Here is a tiny trained network, its code and every weight. The questions are about switching its units off for an input and a class, where a switched-off unit gives its printed mean instead of its output.

import numpy as np


def w(rows, s, z=0):
    codes = np.array(rows[::2]) - 128.0
    scale = np.full(codes.shape[1], s)
    scale[-1] = z or s
    return codes * scale


def f(y):
    return np.maximum(y, 0)


def log_softmax(a):
    a = a - a.max(-1, keepdims=True)
    return a - np.log(np.exp(a).sum(-1, keepdims=True))


def net(x, mask):
    res = np.array(x, float).reshape(1, 4) / 4 @ E
    y = f(res @ A[0][:, :-1].T + A[0][:, -1])
    res = res + np.where(mask, y, B[0][:, -1]) @ B[0][:, :-1]
    return log_softmax(res[-1] @ U[:, :-1].T + U[:, -1])


A, B = {}, {}
E = w([
[137,17,226,68,50,179,109,133,140,74,140],'x0',
[151,168,194,158,56,240,152,76,209,254,215],'x1',
[114,114,31,58,88,26,62,222,119,124,227],'x2',
[157,17,172,28,217,140,91,137,111,100,142],'x3',
],0.0084)
A[0] = w([
[130,154,42,130,178,86,128,139,112,144,142,145],'n0',
[129,116,117,112,146,106,128,127,121,103,89,14],'n1',
[130,74,77,52,181,45,105,151,116,109,159,157],'n2',
[125,145,138,154,97,188,137,116,144,161,120,254],'n3',
[159,131,94,77,132,82,133,128,114,137,112,137],'n4',
[129,147,131,90,185,212,126,124,163,218,230,130],'n5',
[117,136,136,154,150,124,146,129,141,142,132,98],'n6',
[131,90,222,112,103,194,135,123,130,116,128,162],'n7',
[124,130,95,112,15,102,115,153,136,143,204,230],'n8',
[130,44,189,77,126,124,98,141,110,95,137,115],'n9',
[125,78,248,114,87,214,134,118,140,91,110,167],'n10',
[130,189,166,220,97,194,122,110,118,176,121,165],'n11',
[135,165,158,174,99,174,151,103,152,156,94,52],'n12',
],0.012,0.0028)
B[0] = w([
[111,111,71,156,159,44,107,103,156,138,114,212],'n0',
[93,113,170,91,186,165,91,111,101,144,175,165],'n1',
[97,146,97,156,132,139,155,138,189,4,157,246],'n2',
[126,121,214,85,123,90,171,121,154,89,119,209],'n3',
[100,129,113,138,138,109,126,154,149,113,152,174],'n4',
[144,115,210,109,111,75,109,124,84,193,99,218],'n5',
[123,151,113,132,67,149,110,150,108,151,158,149],'n6',
[159,133,136,133,116,82,116,154,100,204,107,221],'n7',
[153,146,52,75,103,119,134,99,137,213,90,212],'n8',
[157,154,112,62,44,159,178,121,171,144,113,216],'n9',
[143,128,209,75,120,62,113,94,135,223,135,251],'n10',
[140,100,170,14,95,189,142,127,158,86,152,242],'n11',
[114,127,148,110,157,196,143,156,81,75,130,209],'n12',
],0.015,0.016)
U = w([
[83,97,124,210,217,90,66,151,138,45,185,38],'0',
[192,99,155,207,119,156,84,162,105,164,158,23],'1',
[121,119,149,59,103,230,210,142,184,3,182,160],'2',
[134,118,104,168,157,245,95,127,66,102,127,4],'3',
[227,93,241,84,89,115,110,78,94,247,90,182],'4',
[155,176,9,116,86,73,114,86,195,181,110,220],'5',
],0.0062,0.0026)

Each question gives the input, the list of numbers given to net, and the class t.
The units are the neurons (one row each of A and B). Each row of codes is followed by its name. A weight is (code - 128) times the scale printed after its matrix; where a second scale follows, it is the last column's (A, B and U).
mask holds one flag per neuron, in row order. A switched-off neuron (its flag False) gives its mean, the last column of its row in B, instead of its output. The means were averaged over made-up inputs and are rounded, as every weight is.
A unit's drop is (log p(t) with every unit on - log p(t) with that unit switched off) / (log p(t) with every unit on - log p(t) with every unit switched off).
The circuit of an input: a set's keep is (log p(t) with only the set's units on - log p(t) with every unit switched off) / (log p(t) with every unit on - log p(t) with every unit switched off). Starting from the 12 units with the biggest drops (on a tie, the unit counted first), units are removed one at a time, each time the one whose removal leaves the highest keep (on an exact tie, the one counted first), for as long as the keep stays at least 0.8.
circuit, biggest first: the units of the circuit, biggest drop first
most important unit: the unit with the biggest drop
top k neurons: the k neurons with the biggest drops, biggest first
drop when u is switched off: that unit's drop, to one decimal
input [-8,8,-6,-4], class 2: top neuron	(n11)
input [-2,2,3,-2], class 5: circuit, biggest first	(n10, n8)
input [4,-8,7,2], class 2: top 2 neurons	(n2, n9)
input [-7,-3,-7,4], class 3: circuit, biggest first	(n10, n3, n9)
input [-3,-6,8,1], class 0: circuit, biggest first	(n2, n0)
input [-3,-2,8,4], class 5: top 2 neurons	(n8, n0)
input [-6,-8,4,8], class 0: top 2 neurons	(n0, n11)
input [3,-1,3,3], class 2: top 2 neurons	(n2, n0)
input [-5,-1,-1,-1], class 5: top 2 neurons	(n2, n12)
input [-1,3,-2,-3], class 2: top 4 neurons	(n10, n11, n12, n7)
input [3,-3,4,-3], class 5: top 2 neurons	(n11, n8)
input [-8,-2,-1,-2], class 5: top 3 neurons	(n2, n12, n0)
input [1,5,8,8], class 5: top 2 neurons	(n2, n8)
input [5,1,8,-3], class 5: circuit, biggest first	(n8)
input [-6,3,4,-6], class 5: top 2 neurons	(n10, n0)
input [2,0,-7,-8], class 2: top 3 neurons	(n11, n12, n5)
input [8,-3,8,4], class 2: drop when n2 is switched off	2.6
input [-6,-4,-5,-1], class 0: drop when n0 is switched off	0.1
input [1,-5,-7,-8], class 2: drop when n6 is switched off	0.0
input [0,-4,3,-1], class 0: most important unit	n11
